Below is a small trained network, with its code and all its weights. Each question gives an input and a target symbol and asks what happens when units are switched off, that is, made to give their printed mean instead of their output.

import numpy as np


def w(rows, s, z=0):
    codes = np.array(rows[::2]) - 128.0
    scale = np.full(codes.shape[1], s)
    scale[-1] = z or s
    return codes * scale


def f(y):
    return y / 2 * (1 + np.tanh(0.7978845608 * (y + 0.044715 * y**3)))


def softmax(a):
    e = np.exp(a - a.max(-1, keepdims=True))
    return e / e.sum(-1, keepdims=True)


def log_softmax(a):
    a = a - a.max(-1, keepdims=True)
    return a - np.log(np.exp(a).sum(-1, keepdims=True))


def net(x, mask):
    ids = ['ΔΣαβζθτω'.index(c) for c in x.split()]
    T = len(ids)
    res = E[ids] + P[:T]
    u = 0
    for l in range(2):
        q, k, v = (res @ M[l].T for M in (Q, K, V))
        z = softmax(np.where(np.tri(T) > 0, q @ k.T / 3**0.5, -1e9)) @ v
        res = res + np.where(mask[u], z, O[l][:, -1]) @ O[l][:, :-1]
        u += 1
        y = f(res @ A[l][:, :-1].T + A[l][:, -1])
        res = res + np.where(mask[u : u + 16], y, B[l][:, -1]) @ B[l][:, :-1]
        u += 16
    return log_softmax(res[-1] @ U[:, :-1].T + U[:, -1])


Q, K, V, O, A, B = {}, {}, {}, {}, {}, {}
E = w([
[101,150,133],'Δ',
[130,120,173],'Σ',
[108,175,136],'α',
[114,180,137],'β',
[142,206,146],'ζ',
[221,50,100],'θ',
[238,161,253],'τ',
[44,158,129],'ω',
],0.015)
P = w([
[113,131,78],'0',
[54,82,147],'1',
[54,86,166],'2',
[66,104,179],'3',
[82,116,171],'4',
[91,130,167],'5',
[95,151,158],'6',
[117,171,159],'7',
[127,198,145],'8',
[141,210,130],'9',
[172,236,115],'10',
[185,242,97],'11',
[192,254,70],'12',
[153,238,107],'13',
],0.0059)
Q[0] = w([
[217,195,78],'L0H1',
[156,91,156],'L0H1',
[91,3,171],'L0H1',
],0.0053)
K[0] = w([
[168,148,223],'L0H1',
[255,103,239],'L0H1',
[180,32,214],'L0H1',
],0.0065)
V[0] = w([
[254,161,110],'L0H1',
[143,184,228],'L0H1',
[103,140,68],'L0H1',
],0.0083)
O[0] = w([
[181,76,198,191],'L0H1',
[94,108,1,254],'L0H1',
[70,206,18,64],'L0H1',
],0.0056,0.0035)
A[0] = w([
[91,219,42,230],'L0N1',
[105,123,114,183],'L0N2',
[120,198,169,19],'L0N3',
[55,53,153,153],'L0N4',
[31,233,148,252],'L0N5',
[121,134,1,70],'L0N6',
[70,169,132,211],'L0N7',
[161,206,48,68],'L0N8',
[118,12,226,28],'L0N9',
[177,151,11,56],'L0N10',
[118,156,104,90],'L0N11',
[7,105,121,32],'L0N12',
[78,199,114,164],'L0N13',
[106,142,141,101],'L0N14',
[130,125,249,138],'L0N15',
[148,152,48,120],'L0N16',
],0.0097,0.0048)
B[0] = w([
[152,141,180,217],'L0N1',
[145,100,133,141],'L0N2',
[76,128,2,131],'L0N3',
[178,129,131,135],'L0N4',
[129,81,154,254],'L0N5',
[133,116,82,127],'L0N6',
[103,74,172,180],'L0N7',
[87,143,181,143],'L0N8',
[122,120,137,163],'L0N9',
[62,76,110,135],'L0N10',
[103,133,151,123],'L0N11',
[163,194,113,135],'L0N12',
[100,57,133,181],'L0N13',
[126,118,120,123],'L0N14',
[192,157,75,177],'L0N15',
[104,97,131,136],'L0N16',
],0.0083,0.0076)
Q[1] = w([
[64,183,77],'L1H1',
[54,178,4],'L1H1',
[130,166,83],'L1H1',
],0.011)
K[1] = w([
[100,76,200],'L1H1',
[123,97,254],'L1H1',
[197,91,167],'L1H1',
],0.0091)
V[1] = w([
[198,119,81],'L1H1',
[142,137,189],'L1H1',
[104,1,105],'L1H1',
],0.0098)
O[1] = w([
[128,84,45,254],'L1H1',
[52,126,152,224],'L1H1',
[74,202,10,182],'L1H1',
],0.012,0.0048)
A[1] = w([
[117,29,188,162],'L1N1',
[43,59,130,88],'L1N2',
[133,163,124,206],'L1N3',
[184,165,203,216],'L1N4',
[101,102,143,57],'L1N5',
[113,137,152,174],'L1N6',
[124,142,211,210],'L1N7',
[7,137,98,161],'L1N8',
[72,143,139,28],'L1N9',
[90,171,129,253],'L1N10',
[145,110,138,89],'L1N11',
[107,85,109,66],'L1N12',
[135,91,116,58],'L1N13',
[130,91,125,48],'L1N14',
[105,139,76,123],'L1N15',
[130,128,58,127],'L1N16',
],0.015,0.0073)
B[1] = w([
[125,191,82,254],'L1N1',
[182,193,140,217],'L1N2',
[114,68,107,148],'L1N3',
[59,148,107,195],'L1N4',
[171,131,134,131],'L1N5',
[118,113,88,161],'L1N6',
[71,140,104,221],'L1N7',
[174,128,185,252],'L1N8',
[168,224,150,145],'L1N9',
[138,49,115,208],'L1N10',
[122,175,136,131],'L1N11',
[127,143,154,143],'L1N12',
[111,159,130,137],'L1N13',
[113,166,145,127],'L1N14',
[170,150,186,153],'L1N15',
[139,127,254,183],'L1N16',
],0.0081,0.0092)
U = w([
[113,121,207,12],'Δ',
[82,49,100,156],'Σ',
[111,132,217,14],'α',
[103,130,212,69],'β',
[22,76,194,208],'ζ',
[229,43,183,254],'θ',
[164,203,2,181],'τ',
[177,212,243,38],'ω',
],0.0071,0.0031)

Each question gives the input, a string of symbols that net reads in full, and the target symbol t.
The units are the heads (3 rows each of Q, K, V and O) and the neurons (one row each of A and B). Each row of codes is followed by its name. A weight is (code - 128) times the scale printed after its matrix; where a second scale follows, it is the last column's (O, A, B and U).
mask holds one flag per unit, layer by layer, with each layer's heads first. A switched-off unit (its flag False) gives its mean, the last column of its rows in O or B, instead of its output. The means were averaged over made-up inputs and are rounded, as every weight is.
A unit's drop is (log p(t) with every unit on - log p(t) with that unit switched off) / (log p(t) with every unit on - log p(t) with every unit switched off).
unit that matters most: the unit with the biggest drop
top k neurons: the k neurons with the biggest drops, biggest first
k most important neurons of layer l: the k neurons of layer l with the biggest drops, biggest first
drop when u is switched off: that unit's drop, to one decimal
input τ ζ τ α ζ τ τ Σ Σ, target τ: top 3 neurons : [L1N1 L0N15 L1N16]
input ζ ζ θ θ ζ θ ζ τ Σ, target τ: unit that matters most : L0N15
input ω θ ζ, target θ: top 2 neurons : [L0N5 L0N7]
input θ β τ τ β, target τ: top 4 neurons : [L0N15 L1N1 L0N5 L1N16]
input Δ Σ ω β τ θ, target τ: 2 most important neurons of layer 0 : [L0N15 L0N3]
input α Σ β τ θ θ θ τ τ τ θ θ θ Σ, target θ: top 4 neurons : [L0N1 L1N1 L1N7 L1N4]
input ω θ ζ Δ τ τ τ β, target τ: 4 most important neurons of layer 1 : [L1N1 L1N16 L1N2 L1N8]
input θ β θ τ θ α τ Δ, target τ: 4 most important neurons of layer 0 : [L0N15 L0N5 L0N13 L0N7]
input θ ζ θ α τ Σ τ Δ, target τ: 2 most important neurons of layer 1 : [L1N1 L1N16]
input β τ β ω θ ζ ω, target ω: top 2 neurons : [L1N2 L1N8]
input τ ζ β Σ ζ ζ θ ζ θ ζ ω θ ζ, target θ: 4 most important neurons of layer 0 : [L0N5 L0N1 L0N7 L0N13]
input τ τ θ, target τ: top 4 neurons : [L0N15 L1N1 L1N8 L0N13]
input Σ β θ ω θ τ ζ ζ θ ζ Σ θ θ β, target θ: 2 most important neurons of layer 0 : [L0N1 L0N5]
input θ β Σ Σ ω, target ω: unit that matters most : L1N2
input τ α Σ θ Δ ζ Σ θ θ α, target θ: 3 most important neurons of layer 0 : [L0N1 L0N5 L0N7]
input β τ β τ τ ζ Δ β τ Δ β ζ, target ζ: 2 most important neurons of layer 1 : [L1N7 L1N4]
input θ θ τ ζ τ α β ζ β ζ, target ζ: drop when L0N12 is switched off : -0.1
input Δ β α β τ, target τ: drop when L1N1 is switched off : 0.3
input α θ τ τ τ, target τ: drop when L1N1 is switched off : 0.2
input ζ Σ θ θ α, target θ: top neuron : [L0N1]
